Below are the code and all the weights of a small trained network. Each question names an input and a target symbol and asks about switching units off, where a switched-off unit gives its printed mean instead of its output.

import numpy as np


def w(rows, s, z=0):
    codes = np.array(rows[::2]) - 128.0
    scale = np.full(codes.shape[1], s)
    scale[-1] = z or s
    return codes * scale


def norm(h):
    return h / np.sqrt((h * h).mean(-1, keepdims=True) + 1e-5)


def f(y):
    return np.maximum(y, 0)


def softmax(a):
    e = np.exp(a - a.max(-1, keepdims=True))
    return e / e.sum(-1, keepdims=True)


def log_softmax(a):
    a = a - a.max(-1, keepdims=True)
    return a - np.log(np.exp(a).sum(-1, keepdims=True))


def net(x, mask):
    ids = ['βγεημπτ'.index(c) for c in x.split()]
    T = len(ids)
    res = E[ids] + P[:T]
    u = 0
    for l in range(2):
        r = norm(res)
        for j in range(3):
            rows = slice(4 * j, 4 * j + 4)
            q, k, v = (r @ M[l][rows].T for M in (Q, K, V))
            z = softmax(np.where(np.tri(T) > 0, q @ k.T / 4**0.5, -1e9)) @ v
            o = O[l][rows]
            res = res + np.where(mask[u + j], z, o[:, -1]) @ o[:, :-1]
        u += 3
        y = f(norm(res) @ A[l][:, :-1].T + A[l][:, -1])
        res = res + np.where(mask[u : u + 4], y, B[l][:, -1]) @ B[l][:, :-1]
        u += 4
    return log_softmax(norm(res)[-1] @ U[:, :-1].T + U[:, -1])


Q, K, V, O, A, B = {}, {}, {}, {}, {}, {}
E = w([
[104,108,101],'β',
[107,109,103],'γ',
[86,130,91],'ε',
[216,78,200],'η',
[170,119,251],'μ',
[214,80,211],'π',
[101,230,202],'τ',
],0.0013)
P = w([
[217,227,76],'0',
[105,5,107],'1',
[68,155,148],'2',
[57,35,135],'3',
[144,181,92],'4',
[230,159,39],'5',
[48,168,175],'6',
[168,94,107],'7',
],0.0026)
Q[0] = w([
[240,154,92],'0.h1',
[213,174,77],'0.h1',
[227,155,34],'0.h1',
[157,228,108],'0.h1',
[244,89,46],'0.h2',
[59,203,175],'0.h2',
[252,93,58],'0.h2',
[68,96,108],'0.h2',
[143,92,180],'0.h3',
[109,153,114],'0.h3',
[70,191,138],'0.h3',
[171,83,171],'0.h3',
],0.0038)
K[0] = w([
[113,155,49],'0.h1',
[113,175,64],'0.h1',
[153,181,51],'0.h1',
[111,172,122],'0.h1',
[164,253,145],'0.h2',
[118,37,145],'0.h2',
[146,200,144],'0.h2',
[155,114,72],'0.h2',
[113,132,79],'0.h3',
[141,144,160],'0.h3',
[138,168,139],'0.h3',
[129,114,95],'0.h3',
],0.0058)
V[0] = w([
[184,91,120],'0.h1',
[138,117,136],'0.h1',
[170,73,131],'0.h1',
[149,69,148],'0.h1',
[121,180,179],'0.h2',
[191,63,62],'0.h2',
[143,100,90],'0.h2',
[95,169,197],'0.h2',
[105,227,144],'0.h3',
[148,54,137],'0.h3',
[172,192,254],'0.h3',
[100,160,196],'0.h3',
],0.002)
O[0] = w([
[119,190,161,164],'0.h1',
[142,144,113,123],'0.h1',
[133,195,109,131],'0.h1',
[144,209,62,95],'0.h1',
[180,166,125,86],'0.h2',
[106,50,127,253],'0.h2',
[102,90,143,176],'0.h2',
[153,223,89,29],'0.h2',
[243,90,138,188],'0.h3',
[1,140,97,69],'0.h3',
[144,6,21,131],'0.h3',
[134,71,62,72],'0.h3',
],0.0012,0.00019)
A[0] = w([
[246,3,156,49],'0.n1',
[223,232,138,228],'0.n2',
[169,10,43,111],'0.n3',
[165,136,138,2],'0.n4',
],0.0022,0.00058)
B[0] = w([
[6,223,22,208],'0.n1',
[158,3,194,247],'0.n2',
[85,166,244,210],'0.n3',
[91,119,91,137],'0.n4',
],0.0018,0.0016)
Q[1] = w([
[94,59,95],'1.h1',
[94,198,138],'1.h1',
[177,171,163],'1.h1',
[148,3,83],'1.h1',
[102,168,42],'1.h2',
[114,147,62],'1.h2',
[166,115,177],'1.h2',
[55,80,178],'1.h2',
[87,172,117],'1.h3',
[130,132,126],'1.h3',
[38,41,143],'1.h3',
[187,247,102],'1.h3',
],0.0073)
K[1] = w([
[171,38,157],'1.h1',
[130,203,154],'1.h1',
[60,182,96],'1.h1',
[144,1,116],'1.h1',
[159,88,215],'1.h2',
[185,98,212],'1.h2',
[100,179,75],'1.h2',
[133,54,79],'1.h2',
[150,83,146],'1.h3',
[125,127,130],'1.h3',
[218,103,83],'1.h3',
[24,125,195],'1.h3',
],0.0083)
V[1] = w([
[108,147,185],'1.h1',
[175,119,91],'1.h1',
[116,136,187],'1.h1',
[169,111,71],'1.h1',
[115,137,51],'1.h2',
[102,123,148],'1.h2',
[135,184,136],'1.h2',
[96,83,73],'1.h2',
[192,1,142],'1.h3',
[135,3,128],'1.h3',
[129,165,233],'1.h3',
[141,66,46],'1.h3',
],0.0054)
O[1] = w([
[157,160,83,142],'1.h1',
[99,78,141,119],'1.h1',
[149,142,105,154],'1.h1',
[109,94,152,114],'1.h1',
[156,156,92,80],'1.h2',
[131,127,148,136],'1.h2',
[86,109,114,68],'1.h2',
[182,137,119,148],'1.h2',
[172,70,177,254],'1.h3',
[124,4,180,81],'1.h3',
[99,187,180,161],'1.h3',
[197,1,80,126],'1.h3',
],0.0056,0.00089)
A[1] = w([
[169,51,29,106],'1.n1',
[45,80,184,81],'1.n2',
[253,205,15,2],'1.n3',
[237,151,251,76],'1.n4',
],0.0024,0.0018)
B[1] = w([
[132,223,36,249],'1.n1',
[123,155,210,183],'1.n2',
[137,25,54,176],'1.n3',
[5,83,149,253],'1.n4',
],0.0023,0.0012)
U = w([
[161,95,102,60],'β',
[152,107,101,5],'γ',
[146,143,25,242],'ε',
[141,68,165,69],'η',
[92,140,221,192],'μ',
[136,88,184,93],'π',
[97,255,136,198],'τ',
],0.0099,0.0026)

Each question gives the input, a string of symbols that net reads in full, and the target symbol t.
The units are the heads (4 rows each of Q, K, V and O) and the neurons (one row each of A and B). Each row of codes is followed by its name. A weight is (code - 128) times the scale printed after its matrix; where a second scale follows, it is the last column's (O, A, B and U).
mask holds one flag per unit, layer by layer, with each layer's heads first. A switched-off unit (its flag False) gives its mean, the last column of its rows in O or B, instead of its output. The means were averaged over made-up inputs and are rounded, as every weight is.
A unit's drop is (log p(t) with every unit on - log p(t) with that unit switched off) / (log p(t) with every unit on - log p(t) with every unit switched off).
The circuit of an input: a set's keep is (log p(t) with only the set's units on - log p(t) with every unit switched off) / (log p(t) with every unit on - log p(t) with every unit switched off). Starting from the 12 units with the biggest drops (on a tie, the unit counted first), units are removed one at a time, each time the one whose removal leaves the highest keep (on an exact tie, the one counted first), for as long as the keep stays at least 0.8.
circuit, biggest first: the units of the circuit, biggest drop first
top k neurons: the k neurons with the biggest drops, biggest first
top k neurons in layer l: the k neurons of layer l with the biggest drops, biggest first
heads that matter: for each layer, one digit per head in row order, 1 if its drop is at least 0.15 and else 0, layers parted by /
drop when u is switched off: that unit's drop, to one decimal
input γ ε τ β μ τ τ γ, target μ: top 2 neurons in layer 0 => [0.n2, 0.n1]
input μ ε τ β μ γ, target τ: circuit, biggest first => [1.h3]
input τ ε ε η τ β η, target τ: circuit, biggest first => [1.h3, 1.h1]
input τ π τ ε ε ε β, target ε: heads that matter => 000 / 001
input ε τ ε τ γ ε ε, target ε: circuit, biggest first => [1.h3, 0.n3]
input μ γ η π ε ε ε μ, target ε: top 2 neurons => [0.n1, 1.n1]
input ε π τ ε ε π β η, target ε: circuit, biggest first => [1.h3, 0.n1]
input μ ε μ η ε τ, target μ: heads that matter => 000 / 001
input ε τ π, target τ: heads that matter => 000 / 101
input ε τ ε η, target ε: heads that matter => 000 / 001
input β γ ε, target ε: top 2 neurons => [1.n1, 1.n4]
input ε ε μ π τ μ ε β, target τ: heads that matter => 010 / 000
input ε ε μ μ ε, target μ: circuit, biggest first => [1.h3, 0.n1]
input τ μ τ ε ε ε, target τ: circuit, biggest first => [1.h3]
input μ β η τ τ ε τ ε, target τ: circuit, biggest first => [0.n2, 0.h2, 1.h3]
input ε η η μ β, target μ: heads that matter => 000 / 000
input ε ε π τ, target ε: top 2 neurons in layer 0 => [0.n3, 0.n2]
input μ τ π ε μ ε τ ε, target μ: heads that matter => 011 / 010
input τ ε μ ε γ, target μ: heads that matter => 000 / 000
input ε η τ π, target ε: heads that matter => 000 / 101
input ε τ η, target τ: circuit, biggest first => [1.h3]
input ε β ε γ μ τ π π, target μ: heads that matter => 011 / 001
input η τ β ε ε ε η μ, target ε: heads that matter => 000 / 000
input τ ε τ β, target τ: drop when 1.h3 is switched off => 1.1
input ε τ π γ, target ε: drop when 0.n2 is switched off => 0.1
input ε μ ε γ, target ε: drop when 1.h3 is switched off => 1.7
input μ γ μ μ η, target μ: drop when 1.n3 is switched off => 0.0
input τ β π, target τ: top neuron => [0.n3]
input ε β ε τ, target ε: top 2 neurons => [0.n3, 0.n2]
